In the rows, 128 means zero.
Each row of numbers stands for one object and depends on some of the facts below. Use the named rows to name the rest.

How the objects are related:
bikloskis	felos	flinutin; biku	felos	golum; biski	felos	norir; biskul	felos	fostir; boplal	felos	klogus; brakla	felos	kluron
breflo	felos	sokes; brenon	felos	kudror; breple	felos	klazim; bribri	felos	bunel; brikes	felos	pluskir; brogruk	felos	biku
bunel	felos	flugrek; dafol	felos	stabran; deran	felos	rofen; deskagril	felos	milutruk; dibil	felos	sutrim; digres	felos	laklik
dogel	felos	biskul; dopon	felos	pifin; dreplem	felos	ninen; driskur	felos	rostu; droban	felos	skezal; drofloda	felos	paskar
dudem	felos	trimes; faskadul	felos	vatun; fimudro	felos	trodak; finek	felos	trokli; fistil	felos	klevul; fitrin	felos	dibil
fledru	felos	kapil; flibu	felos	plestus; flisa	felos	vopos; fludeplo	felos	rostuzur; flugrek	felos	stidri; flusu	felos	pletu
fopuram	felos	klomin; fostir	felos	pofliku; fuste	felos	sosiklom; garol	felos	zastar; gebrur	felos	skati; grafilam	felos	rumul
gratom	felos	fimudro; gribal	felos	sidu; grobra	felos	zemokom; guple	felos	potre; kapil	felos	kiklil; kebrul	felos	vinaska
klalun	felos	guple; klastuk	felos	fitrin; klazim	felos	gratom; kledin	felos	skubriti; klevul	felos	koso; kliskis	felos	trepel
klogus	felos	fuste; klomin	felos	narem; kloruke	felos	stinoflem; klosi	felos	vusodros; kluron	felos	litoni; klutrol	felos	pumus
klutrume	felos	sodris; kobrir	felos	gribal; koso	felos	leflik; kudror	felos	driskur; laflem	felos	skipluzal; laklik	felos	loplik
leflik	felos	seflus; leklir	felos	zasu; lipum	felos	breple; litoni	felos	tusi; lolegrer	felos	plomum; loplik	felos	klosi
meskem	felos	truplo; midum	felos	grafilam; milutruk	felos	plameki; mipli	felos	laflem; navese	felos	boplal; ninen	felos	trefe
norir	felos	pebik; notros	felos	faskadul; nuka	felos	dudem; nupugir	felos	tragam; pagu	felos	plafle; pebik	felos	saplu
pegan	felos	fistil; pifin	felos	soven; pimesa	felos	sturim; plafle	felos	plugelur; plaflotra	felos	buskesis; plameki	felos	flusu
plapas	felos	bribri; pleklur	felos	mipli; plestus	felos	leklir; pletu	felos	skogrol; plifas	felos	brakla; pliplo	felos	digres
plomum	felos	klutrume; plove	felos	stistak; plugelur	felos	ziklom; pluskir	felos	kliskis; pofliku	felos	lipum; ponol	felos	pliplo
poskun	felos	klutrol; puflal	felos	skofa; pumus	felos	plaflotra; ralo	felos	kobrir; raskiskes	felos	deran; rekek	felos	butis
rofen	felos	brenon; rogrom	felos	finek; rostu	felos	droban; rostuzur	felos	testafar; ruruplum	felos	drasi; sapir	felos	klalun
saplu	felos	plove; skati	felos	plifas; skebil	felos	gebrur; skeple	felos	garol; skezal	felos	ponol; skipluzal	felos	fopuram
skofa	felos	poskun; skogrol	felos	flibu; skubriti	felos	ralo; sodribe	felos	tamim; sodris	felos	rorena; sogi	felos	trulus
sosiklom	felos	bikloskis; soven	felos	dafol; stabran	felos	flisa; stidri	felos	sodribe; stinoflem	felos	brogruk; sturim	felos	lekon
stuvuk	felos	ruruplum; suklir	felos	lostastol; tamel	felos	grobra; tamim	felos	tazuk; tazuk	felos	rogrom; tedi	felos	broflenu
testafar	felos	biski; tikal	felos	trapli; tragam	felos	rekek; trapli	felos	klastuk; trefe	felos	midum; trimes	felos	skeple
trodak	felos	fledru; trokli	felos	soku; trulus	felos	tedi; truplo	felos	fefes; tusi	felos	breflo; vador	felos	zabil
vatun	felos	tikal; vebri	felos	kledin; vibro	felos	dopon; vinaska	felos	drofloda; vopos	felos	notros; vusodros	felos	zepadri
zastar	felos	puflal; zasu	felos	fusku; zemokom	felos	kebrul; zepadri	felos	dogel; ziklom	felos	stuvuk; bikloskis	besko	236
biku	besko	249; biski	besko	150; biskul	besko	236; boplal	besko	249; brakla	besko	249; breflo	besko	150
brenon	besko	550; breple	besko	967; bribri	besko	150; brikes	besko	249; broflenu	besko	150; brogruk	besko	967
bunel	besko	967; buskesis	besko	249; butis	besko	550; dafol	besko	249; deran	besko	236; deskagril	besko	150
dibil	besko	249; digres	besko	249; dogel	besko	150; dopon	besko	967; drasi	besko	550; dreplem	besko	249
driskur	besko	550; droban	besko	482; drofloda	besko	550; dudem	besko	967; faskadul	besko	236; fefes	besko	967
fimudro	besko	249; finek	besko	236; fistil	besko	550; fitrin	besko	150; fledru	besko	249; flibu	besko	249
flinutin	besko	967; flisa	besko	150; fludeplo	besko	482; flugrek	besko	150; flusu	besko	150; fopuram	besko	249
fostir	besko	150; fusku	besko	249; fuste	besko	249; garol	besko	249; gebrur	besko	150; golum	besko	550
grafilam	besko	967; gratom	besko	249; gribal	besko	249; grobra	besko	249; guflalam	besko	236; guple	besko	150
kapil	besko	249; kebrul	besko	150; kiklil	besko	967; klalun	besko	249; klastuk	besko	249; klazim	besko	249
kledin	besko	482; klevul	besko	482; kliskis	besko	150; klogus	besko	249; klomin	besko	236; kloruke	besko	967
klosi	besko	249; kludros	besko	150; kluron	besko	249; klustuskes	besko	249; klutrol	besko	550; klutrume	besko	150
kobrir	besko	249; koso	besko	967; kudror	besko	150; laflem	besko	249; laklik	besko	150; leflik	besko	249
leklir	besko	967; lekon	besko	967; lipum	besko	967; litoni	besko	236; lolegrer	besko	967; loplik	besko	249
lostastol	besko	236; meskem	besko	150; midum	besko	482; milutruk	besko	236; mipli	besko	482; narem	besko	482
navese	besko	236; ninen	besko	236; norir	besko	550; notros	besko	482; nuka	besko	967; nupugir	besko	550
pagu	besko	249; paskar	besko	249; pebik	besko	236; pegan	besko	249; pifin	besko	150; pimesa	besko	249
plafle	besko	482; plaflotra	besko	150; plameki	besko	967; plapas	besko	482; pleklur	besko	150; plestus	besko	249
pletu	besko	967; plifas	besko	236; pliplo	besko	550; plomum	besko	550; plove	besko	550; plugelur	besko	967
pluskir	besko	150; pofliku	besko	482; ponol	besko	967; poskun	besko	249; potre	besko	150; puflal	besko	967
pumus	besko	550; ralo	besko	249; raskiskes	besko	249; rekek	besko	482; rofen	besko	249; rogrom	besko	249
rorena	besko	150; rostu	besko	550; rostuzur	besko	236; rumul	besko	236; ruruplum	besko	249; sapir	besko	249
saplu	besko	550; seflus	besko	482; sidu	besko	236; sike	besko	550; skagrugon	besko	482; skati	besko	249
skebil	besko	150; skeple	besko	236; skezal	besko	550; skipluzal	besko	150; skofa	besko	150; skogrol	besko	249
skubriti	besko	249; sodribe	besko	150; sodris	besko	249; sogi	besko	967; sokes	besko	249; soku	besko	550
sosiklom	besko	249; soven	besko	236; stabran	besko	236; stidri	besko	249; stinoflem	besko	150; stistak	besko	249
sturim	besko	967; stuvuk	besko	249; suklir	besko	550; sutrim	besko	150; tamel	besko	249; tamim	besko	550
tazuk	besko	967; tedi	besko	150; testafar	besko	249; tikal	besko	150; tragam	besko	482; trapli	besko	249
trefe	besko	150; trepel	besko	236; trimes	besko	550; trodak	besko	967; trokli	besko	150; trukles	besko	967
trulus	besko	236; truplo	besko	249; tusi	besko	236; vador	besko	150; vatun	besko	482; vebri	besko	967
vibro	besko	550; vinaska	besko	150; vopos	besko	150; vusodros	besko	249; zabil	besko	249; zastar	besko	236
zasu	besko	249; zemokom	besko	249; zepadri	besko	249; ziklom	besko	249

Known rows:
stuvuk: [110 126 135 130 148 140 133 130 128 112 127  97 165  93 116 144 184 120
 122 118 161 127 168  88 113  82 126 133 104 133 123]
vibro: [113 170  59 127 126  98 166 141  94 115 115 113 149 181 124 140  98 142
  91 142 182 139 164 173 140 176 151 128  64 127 120]
dudem: [141 108 103 132 118 127 155 143 118 124 106 130 186 147  79 120 129 110
 107 141 139 151 181 103 112 126 101 116  95 129 117]
leflik: [125 165 162 123 121 133 112 149 150 139 121 130 147 108 112 151 143 128
 124 124 168 116 125 131 155 100 158  95 144 138 125]
vebri: [ 74 171  70 109 148 108 156 158  81  80 115 155 172 166 110 163 115 128
  67 147 162 178 183 117  99 175  82 135 123 143 132]
rostuzur: [163 145 113 192 135 140 156 206 144  80 158  46 189 149 118 175 115 112
 127 204  86 125 116 124 186 140 143 192 142 119 123]
brogruk: [142  95 116 106  87 113 165 122 141 135 105 120 210 152  69 123 142 144
  61 166 116 164 129 129 139 116 142  88 115 140  77]
kliskis: [121 134 138 151 134 146 110 130  98 106 107 124 129 131  84 114 116 115
  91 106 144 118 176 135 100 117 122 156 111 133 100]
kledin: [ 86 174  72 156 140 112 104 138  92 115 156 151 154 152 133 144 154 145
  51 110 144 141 172 117 127 133  83 172 138 139  95]
lekon: [204  82 151 145  98 142 122 175 119 155 114  99 123  51 110  95 103  60
 138 108 149 101 108  61 152 145  57 103 142 117  91]
nupugir: [  4 147 120 131 139 170 144 181 122  53 131 161 187  97 103 179 137 166
  72 148 186  96 167 167 189 113 176  83 111  99 172]
sosiklom: [118 206 146 139 130 116  88 160 144 133 132 150 138 130 134 149 117 127
 131 135 174 130 130 154 145 117 133 131 169 157 140]
pebik: [167 140 114 196 130 141 151 203 146  81 157  47 190 141 119 168 119 109
 127 206  85 127 113 124 187 135 140 195 149 123 120]
fitrin: [143 146 128 148 115 119 110 119 108 121 109 112 131 155  93 106 101 126
  76 125 129 139 141 161 103 131 128 168 131 151  78]
saplu: [126 106  88 183 115 118 151 197 158  91 172  52 186 119 139 127 106 115
 139 190 110 125  93 164 186 135 137 195 122 101 135]
kudror: [107 154 150 138 127 150 107 149 110 105 107 136 124 132  79 132 100 123
  86 114 147 113 150 155 130 129 150 130 133 128 108]
laklik: [110 149 152 142 125 150 103 148 114 107 108 134 126 127  81 131 102 123
  85 115 145 112 148 154 131 126 146 134 139 131 106]
drasi: [121  71 127 185 107 149 116 122 121 108 134 109 174  53 132  84 160 132
  94 128 164  96 154 125 144  67  87 143 101 133 103]
fimudro: [123 172 149 128 127 125 105 141 141 137 124 133 146 113 122 144 145 128
 120 124 170 124 138 131 138 100 139 114 142 151 122]
plifas: [187 172 122 136 120 125 141 136  72 121 100  80 114 120 143 160 113 124
  60 130 168 112 123  93 160 178 105 112 130 158  53]
navese: [126 228 117 154 145 141 131 190  99  93 107 149 145 178 113 195  86 132
  95 157 171 113 173 147 176 168 151 114 137 140 139]

Rows to name:
No name comes twice in this set of rows, the named rows included.
[180 130 146 206 100 125  72 106 149 153 106 154 164 183  67  54 101 124
 124 137 112 139 189 196  88  61 125 189 117 168 100] => broflenu
[104 198  62 138 145 115 130 176 103 135 145 147 138 194 102 168 117 128
  92 109 148 127 179 126 150 174 140 139 108 102 125] => plapas
[126 188 123  59  97  83 168 109 161 156 101 109 175 204  90 174 146 184
  62 162 142 166  97 179 162 135 248  62 115 150  81] => sapir
[123 170 108  84 139 120 156 143  64 108  96  76  82 151 102 161  83 111
  64  94 161 126 124 121 116 217 152 123 107 115  73] => skebil
[163 123 150 170  99 119  81 105 123 133 116 117 134 125 107  78 111 128
  75 126 119 133 123 162 105  99 101 179 157 170  59] => sutrim
[159 118 173 125  57 114 107  85 163 153  99 119 167 150  68  95 119 180
  21 157  95 138  66 206 156  90 198 107 166 170  23] => potre
[121 119  94  83 107 111 193 135 129 122  98 115 205 184  58 152 136 144
  64 164 124 168 147 126 138 150 171  74  88 121  97] => kloruke
[124 120 122 164 132 136 139 196 150  79 158  46 158 143  88 141  96 100
 128 170  70 135  96 152 146 142 157 216 148 100 122] => biski
[ 46 105 164 178 105 172  91 154 148  75 144 169 194  35 125 120 153 168
  66 152 169  84 130 171 190  49 124 109 163 135 135] => butis
[145 145  97 122 111 101 141 144 112 132 108 141 169 168  98 125 105 121
  86 152 144 166 148 131 119 156  97 122 126 148 103] => dopon
[184 145 151 120 105  97  99 106 118 161 124  81 106  71 169 114 145 117
  95 107 169 127  77 102 130 124  88 130 165 174  51] => sokes
[131 144 114 145 141 112 147 194 175 108 172  43 178 135 129 164 137 104
 165 178 100 150  92 129 154 126 156 196 146 116 143] => testafar
[183 103 130 121 114 141 150 186 105 144 110  94 120  83  98 125  97  62
 139 107 160 105 125  58 150 175  81  90 116 101 108] => sturim
[110 151 140 110 133 156 137 136  93 116  84 131 117 153  56 144 108 123
  83  94 165 107 181 137 120 145 181  90  83 111 108] => vador
[110  93 118 130 129 148 150 152 111 101 115 129 187 103  84 131 150 108
  96 132 144 136 178  81 117 115  88 111 108 120 121] => plugelur

The same objects again, as new rows of numbers:
Named rows:
rostuzur: [ 98 118 193 127 123 102 144  85 110 159 134 156  92 135 199 114 106 195
 124 170 120 117  91 124 179 178 159  63 108 149 106 102 111 100 110]
pletu: [ 85 118 144 118 114 139 188 125 154 134 140 148 136 181 135 123 112 175
 123 155  76 145  96 121 191 157 138  82 112 158  95  78 114 115 103]
breple: [ 83 109 139 125 119 139 179 120 137 142 146 147 133 174 150 115 104 184
 118 152  86 148 100 113 198 168 134  73 119 163 100  77 113 108 109]
stistak: [ 61 125 173 132 124 111 154 124  83 151 122 118  87 127 142  77  90 204
 120 187 123 118  76  93 176 170 166 107 130 194 129  92 120  97 117]
plove: [ 64 121 191 137 130 109 144 113 117 165 117 137  97 112 194 124 113 183
 117 150  98 145  91 109 185 178 173  72 129 193 110 116 116  91 122]
vinaska: [ 79 113 165 128 114 136 184 111 123 159 142 131 107 148 129 113 100 166
 140 131  92 146  82 151 138 162 145  85 102 153  84 114 130 130 135]
kebrul: [ 79 113 168 129 114 136 184 111 124 158 142 132 107 148 130 114 101 164
 140 131  91 146  82 151 138 161 146  83 102 151  82 115 130 130 135]
ninen: [106 139 182 101 101 112 172 112 160 137 128 148 117 171 155 129 124 168
 137 169  98 120  94 148 162 139 162  98  79 142  89  98 108 127  89]
trefe: [ 84 131 183 122 112 144 191 115 156 125 117 131 126 163 136 134 119 168
 135 144  92 132  93 147 130 134 166  93  95 149 100 119 125 137 123]
midum: [ 82 128 175  96 118 106 181 120 149 123 128 122 127 159 150 133 129 152
 129 182  79 124 117 135 167 126 142  97 101 163 100 138 113 137 114]
lostastol: [ 90 145 164 125 111  75 177 102 109 192 135 130 123 176 128 151  96 190
 121 161  93 111  66 125 155 138 159 115  86 149 108  70 111  89  92]
suklir: [ 72 123 206 149 118  99 164  96 147 160 123 136 105 156 174 191 139 163
 105 137  38 159  98 129 154 159 156  95 119 132  88  95 125 104  90]
golum: [ 53 140 171 110 111  99 165 161 136 173 111 125 112 108 149 134  94 161
 133 149 104 139  65 126 171 148 173 108 113 207 106 115 116 117 111]
seflus: [ 77 127 143  98 129 105 173 133 104 161 152 119 115 138 129  93 112 162
 143 181  93 119  94 127 186 142 137  93 106 204 107 134 111 111 139]
tamel: [ 81 102 193 128 103 133 161 108 130 122 145 136  66 153 149 102 126 156
 127 167  64 155 101 142 158 184 128 104 120 123  70  97 131 141  94]
fuste: [ 74 128 187 148 124 116 163 116  98 148 143 125  88 165 131 154 133 189
 116 179  60 121  79 118 151 151 146 128 126 138 127  59 130 100  86]
trukles: [ 82 116 152 123 122 135 181 126 142 136 137 154 129 160 147 125 109 179
 120 161  85 136  87 118 193 165 138  73 122 163 106  85 117 111 108]
sodribe: [ 91 118 171 129 126 160 174 106 133 134 137 135 114 156 154  99 125 182
 140 142 101 137 105 140 151 155 164  72 104 168 103 115 122 118 140]
boplal: [ 75 126 190 150 124 117 163 115 100 143 143 126  86 165 133 155 136 188
 116 180  58 122  81 120 151 153 145 125 125 135 126  60 132 102  86]
garol: [ 77 124 192 131 114 129 159 103 128 111 112 121  95 162 158  90 120 192
 112 186  98 132 111 102 169 160 168 106 121 159 109  95 118 116 100]
klutrol: [ 72 132 190 129 119 115 155 112 150 144 106 129 116 144 184 125 125 180
 114 149  89 149 111 107 180 157 184  86 115 189 104 115 110  99 111]

Rows to name:
No name comes twice in this set of rows, the named rows included.
[ 70 138 168 122 113 118 165 123 113 131 110 108 107 161 130  77 100 200
 118 187 116 121  93  91 171 148 178 122 114 192 122  90 113 102 108] => buskesis
[ 96 101 187 111 130 133 157  90 141 110 151 139 104 156 197 116 153 159
 129 179  70 139 146 139 183 159 128  61 113 148  93 142 115 130 124] => plapas
[ 65 127 149 113 103 116 172 143 102 161 140 111  89 151  97  75  91 171
 138 171  97 135  69 121 167 160 148 133 109 184  93  86 121 117 108] => paskar
[ 74 121 116 117 119 131 187 139 123 161 146 134 146 173 124 101  86 193
 123 154 103 139  85 103 202 156 145  88 115 193 112  71 108  96 115] => kiklil
[ 82 120 203 125 114 140 152 120 178 121 122 143 105 146 203 154 154 161
 125 144  63 161 125 140 171 156 164  83 113 153  88 111 115 126  95] => vibro
[ 84 121 207 121 102 139 168 114 162  91 118 134  87 167 151 121 143 160
 123 182  67 140 111 137 151 154 150 115 113 124  86  99 126 149  82] => dreplem
[ 87 112 185 152 121 125 155  75 147 155 141 129 111 189 187 147 150 179
 106 126  36 177 138 118 175 168 161  85 112 145  79  87 113  86 100] => nupugir
[ 69 122 168 119 109 112 163 133 140 174 135 131  99 134 149 122 113 151
 134 134  71 163  85 137 175 167 156  98 108 183  75 109 118 114 112] => drofloda
[ 96 121 188 127 123 101 146  90 106 163 133 154  95 134 194 109 103 197
 124 170 122 116  88 124 180 177 160  65 108 156 109 101 110  97 111] => pebik

